Here is a tiny trained network, its code and every weight. The questions are about switching its units off for an input and a class, where a switched-off unit gives its printed mean instead of its output.

import numpy as np


def w(rows, s, z=0):
    codes = np.array(rows[::2]) - 128.0
    scale = np.full(codes.shape[1], s)
    scale[-1] = z or s
    return codes * scale


def f(y):
    return y / 2 * (1 + np.tanh(0.7978845608 * (y + 0.044715 * y**3)))


def log_softmax(a):
    a = a - a.max(-1, keepdims=True)
    return a - np.log(np.exp(a).sum(-1, keepdims=True))


def net(x, mask):
    res = np.array(x, float).reshape(1, 5) / 4 @ E
    y = f(res @ A[0][:, :-1].T + A[0][:, -1])
    res = res + np.where(mask, y, B[0][:, -1]) @ B[0][:, :-1]
    return log_softmax(res[-1] @ U[:, :-1].T + U[:, -1])


A, B = {}, {}
E = w([
[91,85,157,167,132,225,159,54,161,125,192],'x0',
[4,74,163,135,95,115,219,138,159,99,114],'x1',
[67,133,184,99,126,88,141,109,50,105,219],'x2',
[117,167,140,238,181,139,165,129,106,141,102],'x3',
[140,112,118,120,152,112,126,132,125,118,119],'x4',
],0.011)
A[0] = w([
[181,172,148,115,98,176,47,86,116,197,100,56],'N0',
[141,96,125,59,46,133,96,133,194,93,138,27],'N1',
[102,78,113,128,133,223,131,113,165,109,139,149],'N2',
[29,24,115,138,136,154,129,123,161,94,64,183],'N3',
[98,158,149,145,98,45,144,211,119,140,43,253],'N4',
[55,129,143,138,70,136,146,212,128,129,86,29],'N5',
[115,205,159,254,186,102,164,160,135,107,98,7],'N6',
[113,188,124,86,107,135,100,187,134,98,94,152],'N7',
[59,157,134,103,166,72,155,103,89,125,186,80],'N8',
[118,135,82,134,118,140,142,122,228,135,68,113],'N9',
],0.0099,0.0036)
B[0] = w([
[73,89,81,164,131,113,67,93,63,168,135,196],'N0',
[219,71,214,56,103,83,181,117,55,80,72,190],'N1',
[61,135,123,128,186,207,164,140,152,66,129,206],'N2',
[101,130,170,149,201,69,92,157,56,174,129,237],'N3',
[99,161,118,138,168,186,74,187,120,113,130,254],'N4',
[165,102,116,201,182,109,138,78,14,167,138,184],'N5',
[204,42,172,107,17,150,201,75,162,118,29,225],'N6',
[68,90,130,161,86,223,131,220,195,123,112,178],'N7',
[158,194,81,51,146,53,165,164,240,136,162,196],'N8',
[127,255,81,112,62,66,202,114,234,190,197,197],'N9',
],0.0092,0.012)
U = w([
[170,35,222,74,24,116,166,131,109,82,89,95],'0',
[94,130,171,110,129,137,85,149,164,140,145,248],'1',
[110,213,60,71,87,77,166,140,176,186,195,84],'2',
[82,84,110,164,165,87,82,122,30,206,151,74],'3',
[49,123,97,105,152,255,133,212,142,22,140,100],'4',
],0.0076,0.012)

Each question gives the input, the list of numbers given to net, and the class t.
The units are the neurons (one row each of A and B). Each row of codes is followed by its name. A weight is (code - 128) times the scale printed after its matrix; where a second scale follows, it is the last column's (A, B and U).
mask holds one flag per neuron, in row order. A switched-off neuron (its flag False) gives its mean, the last column of its row in B, instead of its output. The means were averaged over made-up inputs and are rounded, as every weight is.
A unit's drop is (log p(t) with every unit on - log p(t) with that unit switched off) / (log p(t) with every unit on - log p(t) with every unit switched off).
The circuit of an input: a set's keep is (log p(t) with only the set's units on - log p(t) with every unit switched off) / (log p(t) with every unit on - log p(t) with every unit switched off). Starting from all 10 units, units are removed one at a time, each time the one whose removal leaves the highest keep (on an exact tie, the one counted first), for as long as the keep stays at least 0.8.
units of the circuit, in order: the units of the circuit, biggest drop first
most important unit: the unit with the biggest drop
top k neurons: the k neurons with the biggest drops, biggest first
drop of u: that unit's drop, to one decimal
input [-7,6,8,-3,3], class 2: top 2 neurons	[N8, N2]
input [-8,-4,-7,3,4], class 4: top 4 neurons	[N4, N7, N8, N3]
input [-1,5,-8,6,-6], class 2: top 2 neurons	[N9, N1]
input [8,0,-8,-6,4], class 2: top 3 neurons	[N9, N4, N6]
input [-5,-4,0,-8,-1], class 0: units of the circuit, in order	[N1]
input [-2,5,4,-1,-3], class 3: top 2 neurons	[N9, N5]
input [2,-5,2,-2,-2], class 3: top 2 neurons	[N0, N6]
input [6,1,-2,6,-6], class 0: top 3 neurons	[N6, N4, N7]
input [0,8,1,1,5], class 3: top 2 neurons	[N3, N5]
input [5,7,-4,-2,-5], class 3: top 2 neurons	[N3, N5]
input [-8,4,-2,-6,-3], class 4: top 2 neurons	[N4, N7]
input [7,8,-7,1,0], class 3: top 2 neurons	[N3, N5]
input [8,-4,8,5,-1], class 2: top 3 neurons	[N8, N4, N7]
input [-7,6,5,1,-5], class 4: top 2 neurons	[N4, N9]
input [7,-4,-3,3,5], class 4: most important unit	N2
input [7,-3,4,0,2], class 4: units of the circuit, in order	[N2, N3]
input [6,-3,-6,-1,4], class 2: top 3 neurons	[N9, N4, N7]
input [-2,7,2,-5,5], class 3: units of the circuit, in order	[N3, N5]
input [3,1,0,8,-4], class 0: drop of N6	0.6
input [-1,-4,-8,-8,2], class 0: most important unit	N1
input [4,-7,-2,4,-6], class 3: drop of N0	1.1
input [-1,2,-2,4,-2], class 0: drop of N6	1.2
input [3,6,5,7,-3], class 0: drop of N9	0.1
